Here is a tiny trained network, its code and every weight. The questions are about switching its units off for an input and a target symbol, where a switched-off unit gives its printed mean instead of its output.

import numpy as np


def w(rows, s, z=0):
    codes = np.array(rows[::2]) - 128.0
    scale = np.full(codes.shape[1], s)
    scale[-1] = z or s
    return codes * scale


def f(y):
    return np.maximum(y, 0)


def softmax(a):
    e = np.exp(a - a.max(-1, keepdims=True))
    return e / e.sum(-1, keepdims=True)


def log_softmax(a):
    a = a - a.max(-1, keepdims=True)
    return a - np.log(np.exp(a).sum(-1, keepdims=True))


def net(x, mask):
    ids = ['ΓΔΛΞΠΣΨαβεζη'.index(c) for c in x.split()]
    T = len(ids)
    res = E[ids] + P[:T]
    u = 0
    for l in range(3):
        r = res
        for j in range(2):
            rows = slice(2 * j, 2 * j + 2)
            q, k, v = (r @ M[l][rows].T for M in (Q, K, V))
            z = softmax(np.where(np.tri(T) > 0, q @ k.T / 2**0.5, -1e9)) @ v
            o = O[l][rows]
            res = res + np.where(mask[u + j], z, o[:, -1]) @ o[:, :-1]
        u += 2
        y = f(res @ A[l][:, :-1].T + A[l][:, -1])
        res = res + np.where(mask[u : u + 8], y, B[l][:, -1]) @ B[l][:, :-1]
        u += 8
    return log_softmax(res[-1] @ U[:, :-1].T + U[:, -1])


Q, K, V, O, A, B = {}, {}, {}, {}, {}, {}
E = w([
[85,170,156,124,69,118],'Γ',
[144,157,191,157,63,141],'Δ',
[139,187,203,157,114,59],'Λ',
[196,180,44,129,88,69],'Ξ',
[154,152,67,109,90,3],'Π',
[185,83,194,156,86,156],'Σ',
[109,159,146,187,170,113],'Ψ',
[38,107,128,149,154,70],'α',
[86,46,52,112,132,175],'β',
[92,146,73,159,179,195],'ε',
[104,118,205,157,210,104],'ζ',
[48,96,79,87,30,118],'η',
],0.012)
P = w([
[188,243,115,251,85,102],'0',
[103,204,153,157,148,78],'1',
[104,173,123,153,179,100],'2',
[89,148,141,149,175,103],'3',
[105,140,109,152,177,142],'4',
[87,136,123,155,156,153],'5',
[100,111,166,142,122,163],'6',
[97,105,146,162,117,188],'7',
[128,55,158,164,109,199],'8',
[97,71,171,148,85,224],'9',
[93,36,158,166,70,236],'10',
[114,26,187,162,91,234],'11',
[89,44,201,157,109,240],'12',
],0.0032)
Q[0] = w([
[105,180,35,137,38,79],'0.h0',
[82,124,238,63,132,194],'0.h0',
[120,198,110,115,55,34],'0.h1',
[59,170,146,73,3,113],'0.h1',
],0.0049)
K[0] = w([
[159,83,39,83,180,141],'0.h0',
[212,213,203,168,68,81],'0.h0',
[155,139,2,90,95,158],'0.h1',
[167,84,58,143,197,219],'0.h1',
],0.0063)
V[0] = w([
[125,172,202,154,72,81],'0.h0',
[127,144,83,152,141,176],'0.h0',
[103,128,113,191,87,55],'0.h1',
[209,145,71,178,2,102],'0.h1',
],0.0041)
O[0] = w([
[5,181,252,175,121,106,253],'0.h0',
[184,123,84,191,190,170,102],'0.h0',
[60,217,61,164,171,219,220],'0.h1',
[168,233,140,80,145,179,180],'0.h1',
],0.0041,0.002)
A[0] = w([
[152,69,100,75,2,143,145],'0.n0',
[99,225,196,164,151,211,255],'0.n1',
[185,124,148,203,35,127,222],'0.n2',
[137,65,164,168,134,191,116],'0.n3',
[149,21,78,141,140,243,234],'0.n4',
[180,100,142,173,113,170,192],'0.n5',
[186,81,177,157,114,96,90],'0.n6',
[72,136,172,181,219,83,132],'0.n7',
],0.006,0.003)
B[0] = w([
[64,1,63,81,41,39,162],'0.n0',
[100,159,184,214,189,95,254],'0.n1',
[114,195,183,34,68,66,202],'0.n2',
[86,128,184,154,182,243,151],'0.n3',
[11,219,128,110,79,159,181],'0.n4',
[77,175,195,131,119,124,158],'0.n5',
[83,122,159,108,65,249,140],'0.n6',
[83,46,75,118,205,118,186],'0.n7',
],0.0052,0.0063)
Q[1] = w([
[94,179,156,120,186,169],'1.h0',
[43,164,136,178,149,130],'1.h0',
[255,85,64,128,150,148],'1.h1',
[194,106,132,164,184,97],'1.h1',
],0.0074)
K[1] = w([
[3,75,183,195,119,200],'1.h0',
[59,79,51,186,157,198],'1.h0',
[237,188,97,101,120,28],'1.h1',
[167,166,155,160,155,72],'1.h1',
],0.0073)
V[1] = w([
[112,77,160,137,99,243],'1.h0',
[89,85,71,150,187,176],'1.h0',
[187,181,255,153,142,79],'1.h1',
[166,26,115,125,232,121],'1.h1',
],0.0045)
O[1] = w([
[97,108,172,118,87,254,120],'1.h0',
[102,66,113,180,186,159,165],'1.h0',
[210,172,139,128,129,114,88],'1.h1',
[151,69,79,174,30,155,3],'1.h1',
],0.007,0.0031)
A[1] = w([
[69,91,249,178,151,194,173],'1.n0',
[179,213,151,175,205,86,52],'1.n1',
[148,60,73,133,140,39,223],'1.n2',
[180,164,166,204,254,71,78],'1.n3',
[15,146,180,162,67,180,255],'1.n4',
[134,105,85,197,255,132,160],'1.n5',
[123,34,171,76,2,20,184],'1.n6',
[109,213,62,77,154,107,179],'1.n7',
],0.0051,0.0043)
B[1] = w([
[167,127,152,186,225,145,213],'1.n0',
[71,62,238,128,61,109,159],'1.n1',
[177,254,51,168,169,71,148],'1.n2',
[90,9,216,163,65,72,171],'1.n3',
[114,126,145,165,224,77,245],'1.n4',
[188,167,140,186,55,100,158],'1.n5',
[147,141,35,143,120,28,161],'1.n6',
[131,187,187,93,118,53,157],'1.n7',
],0.0056,0.012)
Q[2] = w([
[82,148,171,254,214,5],'2.h0',
[66,140,114,193,155,82],'2.h0',
[81,185,171,168,187,109],'2.h1',
[134,139,170,164,87,162],'2.h1',
],0.0066)
K[2] = w([
[35,53,166,150,254,196],'2.h0',
[120,84,122,198,216,196],'2.h0',
[150,130,25,107,109,155],'2.h1',
[187,163,138,116,111,87],'2.h1',
],0.0056)
V[2] = w([
[75,104,110,59,110,116],'2.h0',
[142,1,164,106,120,121],'2.h0',
[170,179,173,157,201,191],'2.h1',
[207,209,64,88,80,99],'2.h1',
],0.0081)
O[2] = w([
[11,178,153,88,150,103,1],'2.h0',
[88,197,137,197,51,114,93],'2.h0',
[170,179,186,158,174,156,63],'2.h1',
[175,174,95,91,91,80,38],'2.h1',
],0.011,0.0053)
A[2] = w([
[43,153,130,136,68,26,109],'2.n0',
[157,57,119,253,40,191,52],'2.n1',
[201,160,97,79,186,35,159],'2.n2',
[164,176,21,27,123,80,207],'2.n3',
[250,19,161,138,228,178,240],'2.n4',
[202,45,138,225,115,61,123],'2.n5',
[13,223,20,141,153,173,231],'2.n6',
[181,68,248,254,126,146,9],'2.n7',
],0.004,0.0014)
B[2] = w([
[109,24,114,48,159,58,184],'2.n0',
[24,236,2,161,31,138,167],'2.n1',
[103,212,56,54,115,135,169],'2.n2',
[115,242,128,104,32,232,153],'2.n3',
[174,106,38,33,142,243,217],'2.n4',
[86,142,13,79,52,143,220],'2.n5',
[160,214,233,151,99,153,166],'2.n6',
[162,38,126,164,60,209,254],'2.n7',
],0.0037,0.0099)
U = w([
[170,199,152,97,136,103,204],'Γ',
[145,51,251,105,59,106,2],'Δ',
[24,89,217,138,162,100,142],'Λ',
[181,169,104,108,172,27,110],'Ξ',
[93,156,119,30,59,149,91],'Π',
[177,156,223,75,87,184,174],'Σ',
[140,119,103,227,18,156,129],'Ψ',
[225,25,71,131,252,102,146],'α',
[46,241,207,135,221,133,125],'β',
[211,91,108,48,206,206,143],'ε',
[129,158,92,231,27,190,76],'ζ',
[68,31,44,79,112,90,159],'η',
],0.0044,0.0049)

Each question gives the input, a string of symbols that net reads in full, and the target symbol t.
The units are the heads (2 rows each of Q, K, V and O) and the neurons (one row each of A and B). Each row of codes is followed by its name. A weight is (code - 128) times the scale printed after its matrix; where a second scale follows, it is the last column's (O, A, B and U).
mask holds one flag per unit, layer by layer, with each layer's heads first. A switched-off unit (its flag False) gives its mean, the last column of its rows in O or B, instead of its output. The means were averaged over made-up inputs and are rounded, as every weight is.
A unit's drop is (log p(t) with every unit on - log p(t) with that unit switched off) / (log p(t) with every unit on - log p(t) with every unit switched off).
The circuit of an input: a set's keep is (log p(t) with only the set's units on - log p(t) with every unit switched off) / (log p(t) with every unit on - log p(t) with every unit switched off). Starting from the 12 units with the biggest drops (on a tie, the unit counted first), units are removed one at a time, each time the one whose removal leaves the highest keep (on an exact tie, the one counted first), for as long as the keep stays at least 0.8.
circuit, biggest first: the units of the circuit, biggest drop first
most important unit: the unit with the biggest drop
top k neurons: the k neurons with the biggest drops, biggest first
k most important neurons of layer l: the k neurons of layer l with the biggest drops, biggest first
which heads matter: for each layer, one digit per head in row order, 1 if its drop is at least 0.15 and else 0, layers parted by /
input Λ β Δ, target Λ: circuit, biggest first : 2.h0, 0.n1, 1.h1, 2.h1
input β Σ Λ Δ Ψ Σ Λ α Γ β Λ, target β: circuit, biggest first : 2.h0, 0.n4, 1.h1, 2.h1
input Γ ζ Π Λ ε Ψ Λ Γ β α Λ, target β: top 4 neurons : 0.n4, 0.n3, 1.n5, 0.n0
input ζ Δ Λ Ψ Γ ε, target ε: circuit, biggest first : 2.h0, 2.n4, 2.h1, 1.h1
input ε ε β Γ β, target Λ: circuit, biggest first : 0.n4, 1.h1, 2.h1
input Λ ζ Γ, target Ψ: top neuron : 1.n3
input Λ β β Λ Γ Δ β Σ η Γ Γ, target Λ: circuit, biggest first : 0.n4, 2.h0, 1.h1, 2.h1
input ε Λ Γ, target ε: which heads matter : 00 / 00 / 11
input Ψ η Λ Ξ α Λ ε, target α: which heads matter : 00 / 00 / 10
input Γ Δ Γ Σ Ξ Λ Λ Λ Γ Γ α ζ Σ, target ζ: which heads matter : 00 / 00 / 10
input β Δ Γ, target β: which heads matter : 00 / 11 / 10
input ζ Δ Γ Σ β Δ Π ζ α, target Ψ: which heads matter : 00 / 00 / 10
input Λ Γ Λ Λ Λ Λ Δ Λ β η, target Λ: which heads matter : 00 / 01 / 11
input β Λ Ψ η Ψ η β Δ Σ Γ Λ Λ Λ, target Λ: which heads matter : 00 / 01 / 10
input Λ Ξ Π Λ η β η β η Ψ, target η: which heads matter : 00 / 10 / 01
input Ψ Λ η Λ Ψ η Λ ε Λ, target α: top 2 neurons : 0.n4, 1.n5
input Γ Λ Λ Γ Λ β α α Ψ Ξ β α, target β: which heads matter : 00 / 01 / 10
input Λ Ψ η ε η Δ Σ η Γ Λ, target η: which heads matter : 00 / 00 / 01
input η Λ ζ Λ Γ β ε, target α: top 2 neurons : 1.n0, 0.n1
input Σ Σ ζ Λ Ψ, target ζ: which heads matter : 00 / 00 / 10
input Λ ε β η Λ Λ Σ Δ Λ α Σ β Δ, target Λ: top 2 neurons : 0.n4, 0.n2
input Ξ β Λ Λ β Λ ε α Δ, target α: most important neuron of layer 1 : 1.n0
input η β η Ψ Λ Λ ζ Δ, target Ψ: most important unit : 2.h0
input Γ Γ Σ Λ η Λ β ε Σ Ψ, target α: which heads matter : 00 / 10 / 10
